Below is a small trained network, with its code and all its weights. Each question gives an input and a class and asks what happens when units are switched off, that is, made to give their printed mean instead of their output.

import numpy as np


def w(rows, s, z=0):
    codes = np.array(rows[::2]) - 128.0
    scale = np.full(codes.shape[1], s)
    scale[-1] = z or s
    return codes * scale


def norm(h):
    return h / np.sqrt((h * h).mean(-1, keepdims=True) + 1e-5)


def f(y):
    return np.maximum(y, 0)


def log_softmax(a):
    a = a - a.max(-1, keepdims=True)
    return a - np.log(np.exp(a).sum(-1, keepdims=True))


def net(x, mask):
    res = np.array(x, float).reshape(1, 7) / 4 @ E
    u = 0
    for l in range(2):
        y = f(norm(res) @ A[l][:, :-1].T + A[l][:, -1])
        res = res + np.where(mask[u : u + 9], y, B[l][:, -1]) @ B[l][:, :-1]
        u += 9
    return log_softmax(norm(res)[-1] @ U[:, :-1].T + U[:, -1])


A, B = {}, {}
E = w([
[94,119,2,136,186,76,234],'x0',
[86,102,149,136,131,113,122],'x1',
[129,125,128,125,127,127,122],'x2',
[87,117,45,222,99,138,10],'x3',
[133,126,129,112,121,127,113],'x4',
[168,150,111,122,130,141,128],'x5',
[64,225,112,24,139,188,140],'x6',
],0.0051)
A[0] = w([
[70,161,164,79,178,179,129,122],'0.n0',
[39,227,68,84,98,117,143,80],'0.n1',
[131,125,58,40,193,108,138,56],'0.n2',
[214,36,163,56,175,96,173,181],'0.n3',
[77,189,94,115,196,143,44,50],'0.n4',
[223,29,180,164,26,217,129,144],'0.n5',
[106,181,178,179,118,152,135,252],'0.n6',
[204,150,108,53,94,127,119,119],'0.n7',
[82,254,186,178,101,175,121,92],'0.n8',
],0.0055,0.0023)
B[0] = w([
[156,199,107,83,169,67,142,218],'0.n0',
[143,97,171,149,108,255,210,248],'0.n1',
[108,145,214,189,127,113,214,213],'0.n2',
[126,100,89,91,27,132,169,253],'0.n3',
[122,90,92,93,87,204,233,202],'0.n4',
[92,97,145,155,178,187,171,255],'0.n5',
[164,88,115,93,69,171,53,215],'0.n6',
[62,92,143,135,147,100,89,181],'0.n7',
[102,141,136,63,111,94,36,204],'0.n8',
],0.0055,0.0036)
A[1] = w([
[57,95,154,126,112,112,148,255],'1.n0',
[141,180,199,73,232,114,98,71],'1.n1',
[129,113,87,162,129,2,154,103],'1.n2',
[191,105,246,88,120,120,130,16],'1.n3',
[132,152,139,29,198,90,137,143],'1.n4',
[164,97,232,101,82,102,130,2],'1.n5',
[150,120,108,144,156,90,176,85],'1.n6',
[124,196,160,95,134,102,163,232],'1.n7',
[126,157,88,161,182,44,95,109],'1.n8',
],0.0072,0.0017)
B[1] = w([
[214,149,129,142,125,177,142,254],'1.n0',
[111,123,110,171,189,1,94,180],'1.n1',
[170,194,89,36,62,57,88,220],'1.n2',
[23,124,10,142,195,138,161,232],'1.n3',
[86,151,163,180,148,96,14,223],'1.n4',
[126,98,57,125,154,177,186,222],'1.n5',
[138,162,192,83,101,88,33,204],'1.n6',
[162,97,190,208,169,79,87,244],'1.n7',
[67,183,49,200,91,183,127,165],'1.n8',
],0.0067,0.0034)
U = w([
[102,73,76,134,154,232,234,255],'0',
[186,41,146,237,123,164,28,60],'1',
[235,111,138,51,52,8,195,138],'2',
[163,157,2,171,48,53,93,44],'3',
[66,163,179,106,246,71,66,142],'4',
[112,181,169,27,27,229,55,63],'5',
[126,219,221,109,203,96,231,91],'6',
],0.0083,0.0028)

Each question gives the input, the list of numbers given to net, and the class t.
The units are the neurons (one row each of A and B). Each row of codes is followed by its name. A weight is (code - 128) times the scale printed after its matrix; where a second scale follows, it is the last column's (A, B and U).
mask holds one flag per neuron, layer by layer. A switched-off neuron (its flag False) gives its mean, the last column of its row in B, instead of its output. The means were averaged over made-up inputs and are rounded, as every weight is.
A unit's drop is (log p(t) with every unit on - log p(t) with that unit switched off) / (log p(t) with every unit on - log p(t) with every unit switched off).
The circuit of an input: a set's keep is (log p(t) with only the set's units on - log p(t) with every unit switched off) / (log p(t) with every unit on - log p(t) with every unit switched off). Starting from the 12 units with the biggest drops (on a tie, the unit counted first), units are removed one at a time, each time the one whose removal leaves the highest keep (on an exact tie, the one counted first), for as long as the keep stays at least 0.8.
circuit, biggest first: the units of the circuit, biggest drop first
most important unit: the unit with the biggest drop
k most important neurons: the k neurons with the biggest drops, biggest first
k most important neurons of layer l: the k neurons of layer l with the biggest drops, biggest first
input [7,-5,4,0,4,-4,5], class 6: most important unit -> 0.n2
input [3,-8,2,0,4,3,4], class 6: circuit, biggest first -> (0.n2 1.n7)
input [5,-6,2,-1,5,7,1], class 6: 2 most important neurons of layer 0 -> (0.n2 0.n1)
input [1,8,-8,0,8,-3,2], class 6: circuit, biggest first -> (0.n0 0.n1 0.n3 1.n3)
input [2,5,2,7,7,4,4], class 0: circuit, biggest first -> (0.n4 0.n1)
input [-6,-6,2,0,-8,-7,8], class 4: 2 most important neurons of layer 0 -> (0.n0 0.n3)
input [-1,-8,-7,-4,-7,3,8], class 4: 2 most important neurons -> (1.n4 1.n1)
input [5,5,1,0,-2,2,-6], class 2: 2 most important neurons of layer 1 -> (1.n2 1.n3)
input [-8,-5,-1,-1,3,2,-3], class 0: circuit, biggest first -> (1.n3 1.n5)
input [7,-6,-4,-2,-5,8,1], class 6: 3 most important neurons of layer 0 -> (0.n2 0.n1 0.n6)
input [7,7,3,-6,6,8,-1], class 2: 2 most important neurons -> (0.n3 1.n2)
input [6,-8,-4,-7,-7,-2,0], class 2: 3 most important neurons of layer 0 -> (0.n3 0.n5 0.n1)
input [6,2,2,0,-8,-5,-3], class 2: 2 most important neurons of layer 1 -> (1.n2 1.n3)
input [5,8,7,0,4,-5,-5], class 2: circuit, biggest first -> (1.n2)
input [7,-2,4,-8,-1,-3,-2], class 2: 2 most important neurons -> (0.n3 1.n2)
input [-6,-2,0,-1,-4,5,7], class 4: 3 most important neurons -> (1.n1 0.n0 0.n3)
input [-8,-3,-4,-7,2,-7,-2], class 0: 3 most important neurons -> (1.n3 1.n5 0.n3)
input [5,0,-7,-5,1,8,0], class 2: 2 most important neurons -> (0.n3 0.n5)
input [-8,0,0,-1,5,0,1], class 4: 2 most important neurons -> (1.n1 0.n1)
input [6,4,-2,8,1,8,3], class 0: most important unit -> 0.n1
input [-1,1,-7,-5,-5,7,-1], class 0: 2 most important neurons -> (0.n3 1.n3)
input [0,6,6,-1,5,7,5], class 4: 3 most important neurons of layer 0 -> (0.n0 0.n3 0.n8)
